Below is a small trained network, with its code and all its weights. Each question gives an input and a target symbol and asks what happens when units are switched off, that is, made to give their printed mean instead of their output.

import numpy as np


def w(rows, s, z=0):
    codes = np.array(rows[::2]) - 128.0
    scale = np.full(codes.shape[1], s)
    scale[-1] = z or s
    return codes * scale


def softmax(a):
    e = np.exp(a - a.max(-1, keepdims=True))
    return e / e.sum(-1, keepdims=True)


def log_softmax(a):
    a = a - a.max(-1, keepdims=True)
    return a - np.log(np.exp(a).sum(-1, keepdims=True))


def net(x, mask):
    ids = ['αβγδεζθμπστφ'.index(c) for c in x.split()]
    T = len(ids)
    res = E[ids] + P[:T]
    u = 0
    for l in range(3):
        r = res
        for j in range(2):
            rows = slice(2 * j, 2 * j + 2)
            q, k, v = (r @ M[l][rows].T for M in (Q, K, V))
            z = softmax(np.where(np.tri(T) > 0, q @ k.T / 2**0.5, -1e9)) @ v
            o = O[l][rows]
            res = res + np.where(mask[u + j], z, o[:, -1]) @ o[:, :-1]
        u += 2
    return log_softmax(res[-1] @ U[:, :-1].T + U[:, -1])


Q, K, V, O = {}, {}, {}, {}
E = w([
[208,185,147,56,100,178,39,100,149,48,127],'α',
[210,189,177,88,157,105,181,87,126,53,173],'β',
[118,138,112,167,116,79,175,128,186,110,220],'γ',
[134,79,142,137,229,98,132,168,54,133,207],'δ',
[108,101,82,143,242,111,173,143,89,72,171],'ε',
[87,101,72,138,182,130,94,188,35,100,121],'ζ',
[134,179,145,81,84,146,126,130,90,27,189],'θ',
[161,111,120,46,168,94,116,196,91,73,167],'μ',
[141,152,110,140,219,123,169,133,6,141,81],'π',
[187,140,110,107,151,118,89,143,132,202,40],'σ',
[160,154,160,152,138,134,82,111,85,72,157],'τ',
[182,158,174,82,97,41,151,173,104,117,140],'φ',
],0.016)
P = w([
[92,156,149,112,159,143,125,138,159,152,137],'0',
[37,194,120,79,160,119,128,60,156,150,97],'1',
[161,144,162,134,121,126,79,99,92,165,145],'2',
[107,179,125,130,168,146,127,163,155,126,143],'3',
[101,39,163,160,40,110,151,90,132,117,82],'4',
[137,136,129,172,122,129,66,94,92,175,123],'5',
[119,179,120,148,170,143,133,186,151,84,144],'6',
[187,110,143,185,135,185,184,153,137,147,184],'7',
[122,120,116,172,96,102,65,104,128,175,110],'8',
[111,140,62,182,156,75,182,159,121,4,122],'9',
],0.021)
Q[0] = w([
[66,136,155,78,142,104,108,101,122,137,130],'0.h0',
[85,249,99,108,172,119,107,175,139,151,158],'0.h0',
[115,139,144,202,158,91,183,170,106,136,131],'0.h1',
[186,123,117,143,140,135,106,130,148,188,98],'0.h1',
],0.013)
K[0] = w([
[87,206,187,94,167,241,118,147,148,211,191],'0.h0',
[203,160,119,234,122,211,149,242,148,103,134],'0.h0',
[138,152,43,225,133,39,230,178,93,148,118],'0.h1',
[166,91,146,92,167,179,171,149,211,254,64],'0.h1',
],0.0071)
V[0] = w([
[142,194,213,255,107,39,74,153,33,188,169],'0.h0',
[128,68,182,24,172,125,103,176,141,143,223],'0.h0',
[85,175,147,90,93,164,201,171,88,124,139],'0.h1',
[49,113,254,100,165,131,115,137,139,122,153],'0.h1',
],0.0071)
O[0] = w([
[107,128,227,190,187,8,123,149,121,60,100,253],'0.h0',
[183,208,66,80,82,79,132,94,59,96,173,216],'0.h0',
[49,72,151,10,152,136,79,163,174,105,111,152],'0.h1',
[107,109,100,181,133,113,146,75,164,183,56,208],'0.h1',
],0.011,0.0015)
Q[1] = w([
[90,254,97,114,180,111,104,168,157,121,113],'1.h0',
[114,106,124,107,80,85,94,46,85,141,49],'1.h0',
[110,139,189,191,127,146,152,148,113,161,171],'1.h1',
[127,189,72,70,192,154,126,125,193,116,126],'1.h1',
],0.0083)
K[1] = w([
[168,146,98,157,150,150,138,247,140,60,149],'1.h0',
[119,151,150,101,188,139,110,97,110,158,165],'1.h0',
[139,109,155,142,120,143,110,132,120,157,162],'1.h1',
[162,126,116,101,142,146,141,183,156,100,123],'1.h1',
],0.013)
V[1] = w([
[164,86,64,220,235,205,36,18,114,48,161],'1.h0',
[253,103,77,122,178,94,70,166,123,177,23],'1.h0',
[143,106,134,107,132,124,100,185,135,149,169],'1.h1',
[193,100,161,157,150,146,124,202,139,60,183],'1.h1',
],0.0055)
O[1] = w([
[56,59,131,132,169,146,112,88,170,158,251,181],'1.h0',
[219,29,81,66,167,68,124,127,163,101,107,141],'1.h0',
[135,189,119,77,122,97,156,150,117,77,86,58],'1.h1',
[169,152,103,66,100,184,108,155,119,151,140,3],'1.h1',
],0.011,0.0023)
Q[2] = w([
[96,189,90,112,193,56,62,63,182,138,82],'2.h0',
[108,244,112,99,221,170,140,212,176,138,161],'2.h0',
[193,150,160,107,100,199,192,214,213,153,123],'2.h1',
[171,7,194,179,2,166,173,151,79,122,140],'2.h1',
],0.0069)
K[2] = w([
[157,165,145,136,168,111,110,209,147,166,172],'2.h0',
[137,112,134,145,120,169,138,183,111,67,166],'2.h0',
[135,113,147,163,33,134,136,144,204,176,79],'2.h1',
[83,110,104,123,116,104,133,7,110,123,66],'2.h1',
],0.011)
V[2] = w([
[115,111,122,134,80,118,11,136,124,102,123],'2.h0',
[169,133,220,89,127,160,122,62,131,104,138],'2.h0',
[124,125,130,106,145,152,124,103,84,91,130],'2.h1',
[151,161,103,163,106,112,103,123,184,129,135],'2.h1',
],0.012)
O[2] = w([
[81,169,82,112,77,72,9,149,131,116,89,6],'2.h0',
[106,110,148,109,153,182,133,46,109,38,123,1],'2.h0',
[149,121,168,85,124,144,93,158,121,135,123,205],'2.h1',
[142,141,87,194,151,154,119,134,152,126,145,115],'2.h1',
],0.015,0.0034)
U = w([
[144,126,94,96,130,172,92,92,147,147,133,219],'α',
[166,152,159,105,145,179,181,107,113,107,107,83],'β',
[120,198,165,201,129,156,169,152,140,160,87,53],'γ',
[211,125,179,150,101,49,116,80,21,120,211,174],'δ',
[155,131,135,68,127,177,144,115,129,230,178,62],'ε',
[110,132,169,117,120,97,66,147,180,218,95,201],'ζ',
[96,179,171,99,89,163,143,144,107,143,62,231],'θ',
[191,148,66,69,61,108,187,125,52,132,132,141],'μ',
[122,137,253,83,172,150,159,164,193,159,45,5],'π',
[186,90,84,119,159,129,155,144,208,114,50,217],'σ',
[135,126,215,187,163,91,53,91,152,132,119,194],'τ',
[167,166,154,139,99,87,191,156,103,72,49,37],'φ',
],0.0048,0.0028)

Each question gives the input, a string of symbols that net reads in full, and the target symbol t.
The units are the heads (2 rows each of Q, K, V and O). Each row of codes is followed by its name. A weight is (code - 128) times the scale printed after its matrix; where a second scale follows, it is the last column's (O and U).
mask holds one flag per head, layer by layer. A switched-off head (its flag False) gives its mean, the last column of its rows in O, instead of its output. The means were averaged over made-up inputs and are rounded, as every weight is.
A unit's drop is (log p(t) with every unit on - log p(t) with that unit switched off) / (log p(t) with every unit on - log p(t) with every unit switched off).
The circuit of an input: a set's keep is (log p(t) with only the set's units on - log p(t) with every unit switched off) / (log p(t) with every unit on - log p(t) with every unit switched off). Starting from all 6 units, units are removed one at a time, each time the one whose removal leaves the highest keep (on an exact tie, the one counted first), for as long as the keep stays at least 0.8.
circuit, biggest first: the units of the circuit, biggest drop first
unit that matters most: the unit with the biggest drop
heads that matter: for each layer, one digit per head in row order, 1 if its drop is at least 0.15 and else 0, layers parted by /
drop of u: that unit's drop, to one decimal
input σ σ π σ σ θ θ β, target σ: unit that matters most	1.h0
input γ π μ ζ ζ, target π: heads that matter	10 / 00 / 11
input τ φ τ θ α ε μ σ, target α: circuit, biggest first	2.h0, 0.h0
input ε π δ β ε, target π: circuit, biggest first	0.h0, 2.h1
input ε μ σ α σ, target μ: heads that matter	10 / 00 / 00
input μ θ α π σ ζ σ μ, target σ: circuit, biggest first	1.h0, 0.h0
input α σ σ ζ φ σ θ γ, target φ: heads that matter	00 / 10 / 00
input θ γ μ σ ε φ σ σ, target ε: heads that matter	11 / 10 / 10
input π ε τ θ, target θ: heads that matter	00 / 10 / 10
input γ α σ, target δ: heads that matter	01 / 00 / 00
input σ τ ζ α ε σ τ φ σ γ, target γ: circuit, biggest first	1.h0, 0.h0, 2.h0
input σ θ σ ζ γ γ σ θ, target γ: circuit, biggest first	1.h0, 2.h1
input ζ α β θ σ σ γ ζ, target σ: circuit, biggest first	1.h0, 0.h0
input π τ σ γ σ θ φ, target φ: circuit, biggest first	1.h0, 0.h0
input μ β θ ζ ζ, target β: heads that matter	00 / 00 / 10
input δ θ θ ζ τ σ σ σ, target τ: circuit, biggest first	0.h0, 2.h0
input β π φ θ σ π ε ε α, target δ: circuit, biggest first	0.h1
input β ε ζ σ σ σ ζ, target ζ: heads that matter	00 / 00 / 10
input σ β σ σ τ, target β: circuit, biggest first	2.h0, 0.h0
input γ α ε σ γ, target α: circuit, biggest first	0.h0, 2.h0
input ζ ε φ β, target β: circuit, biggest first	2.h0, 1.h1
input β ε γ ζ, target ζ: circuit, biggest first	2.h0, 0.h1
input μ θ σ σ θ π σ ε, target θ: unit that matters most	1.h0
input π π μ ζ δ γ θ σ, target δ: circuit, biggest first	0.h0, 0.h1
input σ φ β γ φ ζ μ τ δ θ, target θ: circuit, biggest first	0.h1, 1.h0, 2.h0
input ζ α σ ε φ α π, target π: heads that matter	11 / 00 / 01
input δ θ γ ζ ζ, target θ: drop of 1.h0	0.7
input ε σ β σ θ, target σ: drop of 1.h0	0.4
input τ β γ β, target β: drop of 0.h1	0.0
